Below are the code and all the weights of a small trained network. Each question names an input and a class and asks about switching units off, where a switched-off unit gives its printed mean instead of its output.

import numpy as np


def w(rows, s, z=0):
    codes = np.array(rows[::2]) - 128.0
    scale = np.full(codes.shape[1], s)
    scale[-1] = z or s
    return codes * scale


def norm(h):
    return h / np.sqrt((h * h).mean(-1, keepdims=True) + 1e-5)


def f(y):
    return np.maximum(y, 0)


def log_softmax(a):
    a = a - a.max(-1, keepdims=True)
    return a - np.log(np.exp(a).sum(-1, keepdims=True))


def net(x, mask):
    res = np.array(x, float).reshape(1, 8) / 4 @ E
    u = 0
    for l in range(3):
        y = f(norm(res) @ A[l][:, :-1].T + A[l][:, -1])
        res = res + np.where(mask[u : u + 9], y, B[l][:, -1]) @ B[l][:, :-1]
        u += 9
    return log_softmax(norm(res)[-1] @ U[:, :-1].T + U[:, -1])


A, B = {}, {}
E = w([
[127,123,127,132,127,132,131,129],'x0',
[41,144,102,231,27,91,135,227],'x1',
[155,37,83,95,98,56,156,143],'x2',
[95,76,196,93,130,185,122,185],'x3',
[217,176,73,77,3,204,105,155],'x4',
[133,127,129,128,130,133,137,134],'x5',
[122,125,121,128,125,135,122,124],'x6',
[179,103,180,186,102,131,125,113],'x7',
],0.002)
A[0] = w([
[184,97,209,224,143,112,167,117,143],'0.n0',
[253,112,221,219,102,120,111,128,190],'0.n1',
[111,94,154,162,164,81,101,120,113],'0.n2',
[86,179,154,172,100,159,152,159,149],'0.n3',
[99,111,135,180,190,108,93,98,217],'0.n4',
[105,120,116,138,101,92,188,179,86],'0.n5',
[85,87,176,108,161,132,116,167,68],'0.n6',
[47,181,66,39,180,108,165,168,225],'0.n7',
[201,114,133,158,44,168,55,123,9],'0.n8',
],0.0033,0.0015)
B[0] = w([
[46,134,43,78,90,155,96,72,217],'0.n0',
[1,131,58,64,100,159,95,62,240],'0.n1',
[147,173,95,69,116,137,153,180,196],'0.n2',
[194,118,97,146,169,164,53,92,212],'0.n3',
[162,203,90,56,93,140,156,182,241],'0.n4',
[183,100,82,131,166,175,49,115,187],'0.n5',
[165,192,90,120,100,151,192,109,179],'0.n6',
[99,88,109,152,17,183,78,11,255],'0.n7',
[116,180,72,41,154,111,175,166,195],'0.n8',
],0.0031,0.0022)
A[1] = w([
[114,228,207,196,180,168,94,120,8],'1.n0',
[6,93,176,178,252,23,153,98,157],'1.n1',
[152,123,86,156,51,80,174,205,129],'1.n2',
[87,35,189,81,116,248,84,207,165],'1.n3',
[141,149,43,99,85,180,50,119,187],'1.n4',
[179,151,64,154,135,109,62,83,101],'1.n5',
[144,139,90,56,138,126,149,90,131],'1.n6',
[118,64,218,78,138,191,112,218,106],'1.n7',
[201,111,115,81,155,120,162,97,141],'1.n8',
],0.0032,0.0018)
B[1] = w([
[123,203,222,123,104,198,139,132,146],'1.n0',
[225,201,10,17,32,255,151,220,167],'1.n1',
[136,131,166,118,229,163,93,112,169],'1.n2',
[143,223,57,179,132,18,182,24,190],'1.n3',
[29,129,209,112,188,106,181,121,254],'1.n4',
[105,156,183,139,138,97,222,121,171],'1.n5',
[101,116,151,202,121,144,117,180,192],'1.n6',
[177,210,75,188,126,15,186,53,152],'1.n7',
[95,139,123,215,153,122,97,197,171],'1.n8',
],0.0031,0.0048)
A[2] = w([
[99,110,134,204,107,113,89,198,65],'2.n0',
[94,159,122,86,143,139,151,104,181],'2.n1',
[192,100,153,107,195,138,101,110,65],'2.n2',
[127,169,104,179,157,127,165,97,200],'2.n3',
[169,116,152,83,182,147,120,82,113],'2.n4',
[86,161,115,161,88,141,122,163,178],'2.n5',
[199,163,135,83,64,154,113,146,5],'2.n6',
[148,3,75,102,110,44,146,141,154],'2.n7',
[108,128,121,150,128,112,110,195,69],'2.n8',
],0.0053,0.0011)
B[2] = w([
[225,66,100,192,140,133,45,73,149],'2.n0',
[115,46,137,145,104,102,126,194,252],'2.n1',
[188,110,106,244,106,138,48,168,145],'2.n2',
[163,80,172,108,98,76,160,152,224],'2.n3',
[140,79,83,230,82,98,48,148,174],'2.n4',
[191,48,143,101,199,126,107,90,211],'2.n5',
[139,105,62,100,192,137,150,204,150],'2.n6',
[105,238,254,142,160,202,116,105,188],'2.n7',
[166,95,145,143,155,123,104,134,144],'2.n8',
],0.0039,0.0048)
U = w([
[228,63,93,237,166,137,3,122,132],'0',
[189,148,38,18,135,192,161,236,120],'1',
[104,100,181,131,144,107,147,136,252],'2',
[122,246,235,125,157,213,116,85,87],'3',
[98,84,162,127,126,100,155,142,175],'4',
[42,76,85,93,73,152,102,47,41],'5',
[187,170,116,147,104,16,202,84,35],'6',
],0.0059,0.0029)

Each question gives the input, the list of numbers given to net, and the class t.
The units are the neurons (one row each of A and B). Each row of codes is followed by its name. A weight is (code - 128) times the scale printed after its matrix; where a second scale follows, it is the last column's (A, B and U).
mask holds one flag per neuron, layer by layer. A switched-off neuron (its flag False) gives its mean, the last column of its row in B, instead of its output. The means were averaged over made-up inputs and are rounded, as every weight is.
A unit's drop is (log p(t) with every unit on - log p(t) with that unit switched off) / (log p(t) with every unit on - log p(t) with every unit switched off).
The circuit of an input: a set's keep is (log p(t) with only the set's units on - log p(t) with every unit switched off) / (log p(t) with every unit on - log p(t) with every unit switched off). Starting from the 12 units with the biggest drops (on a tie, the unit counted first), units are removed one at a time, each time the one whose removal leaves the highest keep (on an exact tie, the one counted first), for as long as the keep stays at least 0.8.
units of the circuit, in order: the units of the circuit, biggest drop first
unit that matters most: the unit with the biggest drop
top k neurons: the k neurons with the biggest drops, biggest first
k most important neurons of layer l: the k neurons of layer l with the biggest drops, biggest first
input [1,-7,-6,7,-4,2,4,3], class 0: unit that matters most => 2.n4
input [5,-2,-1,-5,-4,5,3,6], class 5: units of the circuit, in order => (0.n1; 0.n0)
input [-1,1,5,-8,-8,2,7,2], class 1: units of the circuit, in order => (1.n1; 1.n3)
input [-1,5,5,6,8,5,2,7], class 1: top 2 neurons => (0.n8; 2.n6)
input [-4,6,-2,-1,-3,-4,-2,-1], class 0: top 2 neurons => (2.n0; 1.n3)
input [-2,-7,7,8,-2,-2,7,1], class 6: top 2 neurons => (1.n7; 1.n3)
input [-4,-2,8,-2,-6,-5,4,-5], class 3: top 2 neurons => (2.n7; 0.n7)
input [-2,-4,6,8,1,7,-5,5], class 6: units of the circuit, in order => (1.n3; 1.n7)
input [-5,-6,0,-3,-7,5,-7,-6], class 1: top 2 neurons => (1.n1; 0.n3)
input [-6,-7,-7,6,3,-2,3,-3], class 0: top 2 neurons => (2.n4; 2.n7)
input [4,-4,-3,-1,5,1,-8,2], class 4: top 2 neurons => (1.n1; 1.n4)
input [7,1,-7,3,-7,-6,1,-3], class 1: top 4 neurons => (1.n1; 1.n4; 2.n7; 0.n1)
input [-6,-5,2,-8,6,8,5,-6], class 2: top 2 neurons => (1.n1; 1.n4)
input [-5,1,-1,-5,-5,-5,-7,8], class 5: top 2 neurons => (0.n0; 0.n1)
input [6,5,3,7,3,4,6,4], class 6: top 2 neurons => (1.n3; 1.n7)
input [2,-3,-4,-1,8,-2,1,8], class 1: units of the circuit, in order => (2.n6)
input [4,-5,-3,8,6,0,-2,-2], class 6: 3 most important neurons of layer 1 => (1.n3; 1.n7; 1.n1)
input [7,6,7,-1,1,-6,-2,3], class 3: top 4 neurons => (2.n7; 1.n6; 1.n8; 2.n1)
input [3,-7,-1,3,0,0,7,-6], class 0: 2 most important neurons of layer 2 => (2.n4; 2.n2)
input [6,2,5,-4,-7,3,5,1], class 1: units of the circuit, in order => (1.n1)
input [5,-3,-5,-1,1,5,7,2], class 4: 2 most important neurons of layer 2 => (2.n7; 2.n1)
input [8,8,-3,5,2,3,5,8], class 0: 2 most important neurons of layer 0 => (0.n7; 0.n3)
input [-1,-5,-5,-3,1,-4,6,7], class 5: 2 most important neurons of layer 0 => (0.n1; 0.n0)
input [3,-5,-3,-2,-4,-1,-2,-2], class 0: 3 most important neurons of layer 2 => (2.n4; 2.n2; 2.n7)
